Here is a tiny trained network, its code and every weight. The questions are about switching its units off for an input and a target symbol, where a switched-off unit gives its printed mean instead of its output.

import numpy as np


def w(rows, s, z=0):
    codes = np.array(rows[::2]) - 128.0
    scale = np.full(codes.shape[1], s)
    scale[-1] = z or s
    return codes * scale


def norm(h):
    return h / np.sqrt((h * h).mean(-1, keepdims=True) + 1e-5)


def f(y):
    return y / 2 * (1 + np.tanh(0.7978845608 * (y + 0.044715 * y**3)))


def softmax(a):
    e = np.exp(a - a.max(-1, keepdims=True))
    return e / e.sum(-1, keepdims=True)


def log_softmax(a):
    a = a - a.max(-1, keepdims=True)
    return a - np.log(np.exp(a).sum(-1, keepdims=True))


def net(x, mask):
    ids = ['αβεηθλμξπτψω'.index(c) for c in x.split()]
    T = len(ids)
    res = E[ids] + P[:T]
    u = 0
    for l in range(3):
        r = norm(res)
        for j in range(2):
            rows = slice(2 * j, 2 * j + 2)
            q, k, v = (r @ M[l][rows].T for M in (Q, K, V))
            z = softmax(np.where(np.tri(T) > 0, q @ k.T / 2**0.5, -1e9)) @ v
            o = O[l][rows]
            res = res + np.where(mask[u + j], z, o[:, -1]) @ o[:, :-1]
        u += 2
        y = f(norm(res) @ A[l][:, :-1].T + A[l][:, -1])
        res = res + np.where(mask[u : u + 4], y, B[l][:, -1]) @ B[l][:, :-1]
        u += 4
    return log_softmax(norm(res)[-1] @ U[:, :-1].T + U[:, -1])


Q, K, V, O, A, B = {}, {}, {}, {}, {}, {}
E = w([
[179,161,148,148,137,162,94,52],'α',
[76,190,151,121,28,34,107,165],'β',
[127,118,87,100,76,169,141,135],'ε',
[172,45,75,151,133,157,181,105],'η',
[135,84,138,156,96,166,99,130],'θ',
[121,98,140,151,74,89,157,112],'λ',
[224,111,117,78,179,184,128,141],'μ',
[62,85,123,6,179,113,147,83],'ξ',
[42,143,105,135,131,98,166,190],'π',
[157,86,94,141,155,193,101,155],'τ',
[140,148,140,80,146,152,151,157],'ψ',
[131,82,50,137,135,58,107,171],'ω',
],0.02)
P = w([
[115,88,143,110,50,89,4,138],'0',
[143,82,138,104,87,101,3,135],'1',
[118,100,126,121,72,95,42,118],'2',
[146,121,116,95,54,88,73,147],'3',
[154,136,104,93,45,83,101,150],'4',
[182,128,120,103,39,68,118,140],'5',
[193,149,105,111,43,50,145,148],'6',
[208,158,111,97,36,27,132,143],'7',
],0.0035)
Q[0] = w([
[119,146,92,91,46,2,156,150],'0.h0',
[89,129,172,161,106,149,68,92],'0.h0',
[115,110,116,89,147,107,136,159],'0.h1',
[143,182,115,61,132,103,236,95],'0.h1',
],0.0082)
K[0] = w([
[55,98,135,20,174,41,179,40],'0.h0',
[101,149,168,158,60,146,128,169],'0.h0',
[127,135,149,144,161,70,183,112],'0.h1',
[93,77,83,2,170,116,114,62],'0.h1',
],0.0075)
V[0] = w([
[14,110,178,93,210,178,121,69],'0.h0',
[111,45,135,30,171,73,78,29],'0.h0',
[232,163,76,166,100,136,147,182],'0.h1',
[177,179,143,254,106,139,175,229],'0.h1',
],0.0048)
O[0] = w([
[126,158,31,166,164,200,203,137,31],'0.h0',
[72,98,41,200,134,220,164,61,251],'0.h0',
[61,178,61,128,230,190,111,150,166],'0.h1',
[67,106,3,112,160,202,112,158,26],'0.h1',
],0.0051,0.0028)
A[0] = w([
[143,121,177,24,163,172,150,138,69],'0.n0',
[77,254,165,24,55,117,71,180,240],'0.n1',
[153,86,102,87,170,105,136,50,200],'0.n2',
[190,115,94,155,83,200,174,143,253],'0.n3',
],0.0077,0.0011)
B[0] = w([
[48,172,1,158,119,103,149,173,172],'0.n0',
[79,159,130,219,143,17,114,67,210],'0.n1',
[95,195,94,115,92,218,198,154,214],'0.n2',
[198,102,150,152,191,115,36,91,254],'0.n3',
],0.0077,0.0057)
Q[1] = w([
[195,19,18,160,109,136,43,142],'1.h0',
[116,41,16,193,146,131,77,117],'1.h0',
[254,146,77,141,198,142,131,140],'1.h1',
[197,122,137,143,169,81,156,167],'1.h1',
],0.008)
K[1] = w([
[118,153,126,2,133,225,188,117],'1.h0',
[54,135,66,61,135,139,227,112],'1.h0',
[110,154,155,37,101,185,177,68],'1.h1',
[11,188,102,29,139,103,207,113],'1.h1',
],0.0066)
V[1] = w([
[86,115,96,120,167,118,114,100],'1.h0',
[169,131,132,215,128,132,119,206],'1.h0',
[6,126,101,48,122,152,117,91],'1.h1',
[254,96,165,104,158,77,109,116],'1.h1',
],0.0057)
O[1] = w([
[185,162,163,2,188,131,95,154,246],'1.h0',
[212,112,117,208,76,169,165,60,101],'1.h0',
[7,141,152,111,157,80,187,138,45],'1.h1',
[112,182,139,75,154,67,178,195,255],'1.h1',
],0.0065,0.00089)
A[1] = w([
[211,204,255,201,99,162,10,122,106],'1.n0',
[159,124,67,188,157,148,150,94,7],'1.n1',
[119,137,98,134,101,53,122,37,255],'1.n2',
[78,105,215,139,46,56,196,161,141],'1.n3',
],0.0086,0.002)
B[1] = w([
[72,145,190,180,169,151,148,143,214],'1.n0',
[133,177,179,102,140,40,128,80,196],'1.n1',
[130,104,132,2,150,172,108,93,254],'1.n2',
[185,143,220,118,157,166,165,171,238],'1.n3',
],0.01,0.0059)
Q[2] = w([
[200,150,101,158,82,106,154,123],'2.h0',
[184,140,171,84,137,90,148,9],'2.h0',
[133,133,116,54,110,125,213,124],'2.h1',
[74,171,134,171,117,137,152,219],'2.h1',
],0.011)
K[2] = w([
[173,108,117,142,127,124,136,87],'2.h0',
[137,189,128,109,83,135,225,67],'2.h0',
[94,118,118,73,105,107,177,136],'2.h1',
[63,135,161,161,114,130,140,252],'2.h1',
],0.012)
V[2] = w([
[16,93,189,99,217,201,161,113],'2.h0',
[100,209,189,2,37,123,169,71],'2.h0',
[56,10,162,108,218,118,168,201],'2.h1',
[44,82,15,142,207,177,191,86],'2.h1',
],0.0033)
O[2] = w([
[126,255,85,56,202,84,146,214,247],'2.h0',
[177,176,70,142,160,199,156,199,235],'2.h0',
[133,176,180,184,170,8,149,103,125],'2.h1',
[190,142,186,201,24,59,185,208,122],'2.h1',
],0.005,0.0012)
A[2] = w([
[52,188,81,73,134,102,163,162,104],'2.n0',
[95,130,183,238,78,78,148,114,3],'2.n1',
[122,198,155,89,118,145,178,134,57],'2.n2',
[1,162,162,144,107,112,114,158,237],'2.n3',
],0.0099,0.0037)
B[2] = w([
[79,87,141,239,190,192,41,134,226],'2.n0',
[40,103,58,127,44,198,84,224,146],'2.n1',
[182,19,109,72,205,121,123,79,203],'2.n2',
[204,137,40,115,1,85,228,90,254],'2.n3',
],0.0082,0.0043)
U = w([
[124,255,156,176,135,170,180,70,132],'α',
[137,211,136,103,60,33,146,126,203],'β',
[76,167,132,49,142,130,62,40,52],'ε',
[203,77,101,176,98,105,147,20,52],'η',
[114,121,112,197,53,162,164,172,253],'θ',
[165,101,218,71,107,150,166,195,137],'λ',
[210,235,49,103,115,153,131,186,131],'μ',
[60,85,72,105,131,189,214,105,136],'ξ',
[139,142,109,140,211,27,220,155,75],'π',
[137,153,169,202,183,97,58,166,185],'τ',
[70,186,53,195,150,84,126,76,165],'ψ',
[121,46,84,96,104,62,95,181,97],'ω',
],0.0081,0.004)

Each question gives the input, a string of symbols that net reads in full, and the target symbol t.
The units are the heads (2 rows each of Q, K, V and O) and the neurons (one row each of A and B). Each row of codes is followed by its name. A weight is (code - 128) times the scale printed after its matrix; where a second scale follows, it is the last column's (O, A, B and U).
mask holds one flag per unit, layer by layer, with each layer's heads first. A switched-off unit (its flag False) gives its mean, the last column of its rows in O or B, instead of its output. The means were averaged over made-up inputs and are rounded, as every weight is.
A unit's drop is (log p(t) with every unit on - log p(t) with that unit switched off) / (log p(t) with every unit on - log p(t) with every unit switched off).
The circuit of an input: a set's keep is (log p(t) with only the set's units on - log p(t) with every unit switched off) / (log p(t) with every unit on - log p(t) with every unit switched off). Starting from the 12 units with the biggest drops (on a tie, the unit counted first), units are removed one at a time, each time the one whose removal leaves the highest keep (on an exact tie, the one counted first), for as long as the keep stays at least 0.8.
units of the circuit, in order: the units of the circuit, biggest drop first
top k neurons: the k neurons with the biggest drops, biggest first
top k neurons in layer l: the k neurons of layer l with the biggest drops, biggest first
heads that matter: for each layer, one digit per head in row order, 1 if its drop is at least 0.15 and else 0, layers parted by /
input μ β η η ξ θ, target β: top 2 neurons	(2.n3; 1.n0)
input ε η μ ξ μ η β, target η: top 3 neurons	(2.n2; 1.n2; 0.n1)
input ξ η μ, target τ: heads that matter	00 / 11 / 01
input μ τ μ, target μ: top 3 neurons	(0.n0; 1.n0; 1.n2)
input η ε λ η β μ ξ, target ξ: top neuron in layer 2	(2.n0)
input ξ η β η λ λ τ θ, target β: heads that matter	00 / 10 / 00
input η π μ, target μ: units of the circuit, in order	(0.n0; 0.n1; 1.n2)
input ξ η β β, target η: top 2 neurons in layer 1	(1.n2; 1.n3)
input ε ξ λ μ λ η, target π: top 4 neurons	(1.n2; 0.n3; 0.n0; 2.n0)
input η ε η τ, target τ: top 2 neurons	(1.n2; 1.n0)
input η β θ ξ η α π, target θ: top 2 neurons	(0.n1; 1.n2)
input β λ ξ θ α η τ, target ω: top 2 neurons in layer 2	(2.n3; 2.n0)
input η π η τ ω λ ψ θ, target θ: top 3 neurons	(1.n0; 2.n1; 2.n3)
input η η η η η τ, target τ: top neuron in layer 0	(0.n2)
input η η π, target π: top 2 neurons in layer 0	(0.n3; 0.n0)
input π θ θ ε, target ε: top 3 neurons	(1.n2; 0.n1; 1.n3)
input ψ ε λ ξ η η, target π: top 2 neurons	(0.n3; 1.n2)
input η ξ ω τ τ μ, target τ: top 3 neurons	(0.n0; 2.n0; 1.n2)
input ε ξ η λ, target ε: top 2 neurons	(1.n2; 0.n3)
input ψ η η ξ π, target θ: top 2 neurons	(1.n2; 2.n1)
input ξ η λ, target ε: top 2 neurons in layer 0	(0.n3; 0.n0)
input ω ξ η τ, target ω: top 2 neurons in layer 0	(0.n2; 0.n1)
input τ η μ τ β θ, target θ: top 3 neurons in layer 1	(1.n0; 1.n2; 1.n3)
input β λ ψ, target ψ: top 2 neurons in layer 2	(2.n0; 2.n3)
